Each row is followed by its group and then its class within the group.
[-10  10 -19  11  -8  16  -8  11   6   4 -16   1  -4  -5   1  24  -1  -7
  -1 -28   4   1   4 -17  -2 -11   0   3  -5   1   2  18 -24  -6   7   8
   2   9   3  18   2 -12   3]
[17]:J473
[ -7 -12  -3   4  10   4  -4   9   8   2 -14  -8   0 -13  10  33  -6  -8
   5  -6  -1  -7 -11  -9   1 -11   7   9   0  -2  -4   8  -6   2   5  -2
  14   0   0  -5  12   0 -10]
[22]:J365
[-12  -4 -11  10  16   4 -13  11  13   3 -16 -10   0   7   4  35  -2  -1
   2 -15   5   7 -25  -5  -4 -12  14  16  -9  -2 -11   6   0   6  -7  -4
  30  -2  -7   5  15   6  -7]
[23]:J226
[ -2   8 -14   8 -12   8   2   6   3   3  -7  -1  -2  -6   7  12   3  -4
  -3 -16   2   7  -1 -24  -3  -8  -1   1  -5   2   5   2 -13  -5   5   7
  -2   5   4  14   1 -10   0]
[17]:J473
[ -6  -8  -6   7  10   2 -11   5  10   0 -15  -8  -1  -1   7  24  -3  -7
   1  -9   5   6 -23 -10  -2  -8  13  15  -4  -7  -4   1   4   5  -6  -3
  25   0  -2   3  13  10 -10]
[23]:J226
[-16   8  -4   9  -4  14  -2  -1   5   2  -3  -7  -8  17  -8   9  -8 -12
   3  -8   1 -28  10   2  -2  -8   9  13   0   8  -3  25 -20  -6   9 -10
   7   3  -5   1 -10  12  -1]
[18]:J887
[ -6  -5  -5   6  16   8  -7   9  10   7 -15  -5   1  14  -1  31  -5   6
   1  -7   5   4 -16  14  -3  -8  11  12  -7  -1 -16  11  11   6 -12  -8
  27  -6  -8  -8  11  -1  -2]
[23]:J226
[-10 -15  -6   7  10  -2 -11   3  10  -7 -23  -7  -3 -21   9  28  -4 -11
   3 -11   0   0 -13 -18   1 -13   9  12   8 -11   4   3 -12   2   9  -3
  22   1   5  11  15  15 -17]
[22]:J365
[-16 -14  -9  17  14   8 -13  13  13   7 -26  -9  -4  -4   4  44  -6  -9
   9 -23   4  -3 -13  -1  -2 -17  13  19  -4  -3  -9  24 -10   4  -2  -6
  26   2  -9   5  14  11  -8]
[22]:J365
[ -7   7 -28  15 -17  21 -10  11   3   4 -13  -1  -7   2   3  20  -4  -4
   0 -23   0  -3   9 -14  -2 -13  -3   2  -4   7  -3  23 -19  -4   1   2
  -1   8   1  16   1 -17   5]
[17]:J170
[ -8  -1  -8  -4  23   1  -8  14  11  11  -8 -18  -3  -4  -9  26   7  -5
   2 -11   5   2  -8   0  -2  -7   8  16  -5   4  -7  17 -17   2  11  -4
  15  -4  -7   4   6  13 -12]
[22]:J183
[ -9 -17  -1   4   9   4 -10  12   6  -1 -16 -11  -3 -12  13  39  -9 -10
   8 -15  -2 -10  -7   1   1 -11  12  12   0   1  -9  24  -5  -1   0  -7
  15  -1  -7   4  16   5  -6]
[22]:J365
[-17  11 -17  11  -2  19 -11   2  12  -1  -1 -13 -10  29  -8  11  -4   1
   0  -4   4 -22  -1 -14  -1  -8   5  12   2   7  -3  16 -21   2  11  -9
  20  -1   1  -1  -5   9  -7]
[18]:J692
[ -5   6 -15   4  -8  13  -8  12   4   5 -13  -2  -5 -13   7  22  -1  -4
   2 -19  -1  -5   9 -20   1 -11  -2  -4  -1   3   1  18 -26  -5  15  -1
  -6   5   4  18   2 -13  -2]
[17]:J473
[ -4  -4  -1   3  15  -2  -4   5   9   5  -6  -2   1   8   0  20   1  -1
  -1  -4   7   6 -19   1  -1  -4   8  12  -4  -5  -4  -8   7   8  -5  -3
  27  -3   0 -11   8  -5  -8]
[23]:J226
[ -5  11 -10  10 -14  16  -2  15   4   8  -4   5  -6   6  -1  25  -6  -5
   1 -24   1 -11  11  -6  -4 -10  -1   3 -12   9   1  20 -23 -10   3  10
  -6  11   0   7  -4 -18   6]
[17]:J170
[ -6  -1  -9   4  21   2  -6  13  13  10 -13  -7  -2   5   4  40  -1  -5
  -1 -20   9  12 -25 -13  -4  -8  11  17 -11  -3  -5  -4   0   2  -3  -1
  31  -1  -4  -6  12   2 -10]
[23]:J226
[-12  -6  -4   4  12   7  -8  13   9   4  -9 -14  -4   0   4  38  -6  -6
   8 -12   2 -15 -10  -7   2 -11  12  14   0   4  -9  16 -11  -2   8  -5
  19  -1  -5   0   8   3 -10]
[22]:J183
[-16   0 -16  15  -8  13 -11  -4   8  -5 -11  -5  -7  13   2   4  -3  -5
  -1  -6   1 -12  -5 -11  -1  -9   4   9   5   0   5  14 -17   5   8 -11
  16   3   3  11  -1  13  -7]
[18]:J692
[ -4  -1 -11   7  13  -2  -9   3  15   4  -9  -6  -1  -3   4   9   3 -12
  -1 -14   5  16 -15 -20 -10  -3   6  17  -5  -8   2  -5  -6   4  -2   2
  19   0   1  12   9  16  -6]
[23]:J990
[-18   8 -21  14   0  21 -12  12  11   4  -8 -16  -9  27  -3  21  -9  -9
   1 -16   4 -16  -1 -12  -4 -12   8  18  -4  15 -12  29 -21   0   4 -12
  20  -1  -6  12   4   7  -2]
[18]:J887
[-12 -10  -3   4  12   5 -12  10  14   1 -17 -10  -1  -9   7  35  -4  -6
   6 -13   2  -2 -12  -3   0 -13  11  13  -2   1  -8  18  -8   2   4   7
  21  -1  -2   4  15   5 -10]
[22]:J365
[ -7   1  -6   4  13   2  -6   3  11   4  -5  -8  -2  15  -4  19  -2  -3
  -2  -3   7   1 -16  -2  -3  -4   9  13  -6  -3  -5   0   2   4  -4  -6
  24  -1  -2  -7   3   9  -9]
[23]:J990
[ -7   1 -12   7  15   6 -11  11  12   7 -14 -11  -3  10   2  30   1  -4
  -4 -12  11   9 -24 -14  -2  -9  10  14  -8  -2  -5  -1  -3   2  -4  -4
  33  -2  -1  -1  11   6  -9]
[23]:J226
[-17  -5 -12   5  18  11 -11  21  14  12 -20  -9  -5   0  -2  44  -7   2
   7 -22   4  -4  -6   4  -1 -19   9  14  -8   4 -15  29 -13   0   1  -6
  24   0  -9   1  13  -6  -7]
[22]:J365
[-13   4 -11   7   2  13  -7   3   8   2  -6 -10  -6  22  -6  15  -7   0
   3  -5   4 -16   2   2  -2  -9   8  15  -1   7  -8  22 -12   2   3 -13
  18  -1  -5   2  -2   7  -4]
[18]:J692
[-16  -9  -1   2  16   3 -11  10  11   0 -21 -11  -4 -17   6  36  -5  -6
   7 -11   1  -8 -10  -2   0 -13  10  14   4  -6  -7  17 -14   1  10  -5
  16  -3  -4   6  14  12 -15]
[22]:J365
[ -8 -11  -2   4  13   2  -6   9   9   3 -19 -10  -2 -17   8  39  -6 -13
   5 -14   3  -6 -11  -8   0 -14   9  11  -1  -5  -3  14 -13  -4   9   0
  17   0  -1   4  12   9 -10]
[22]:J365
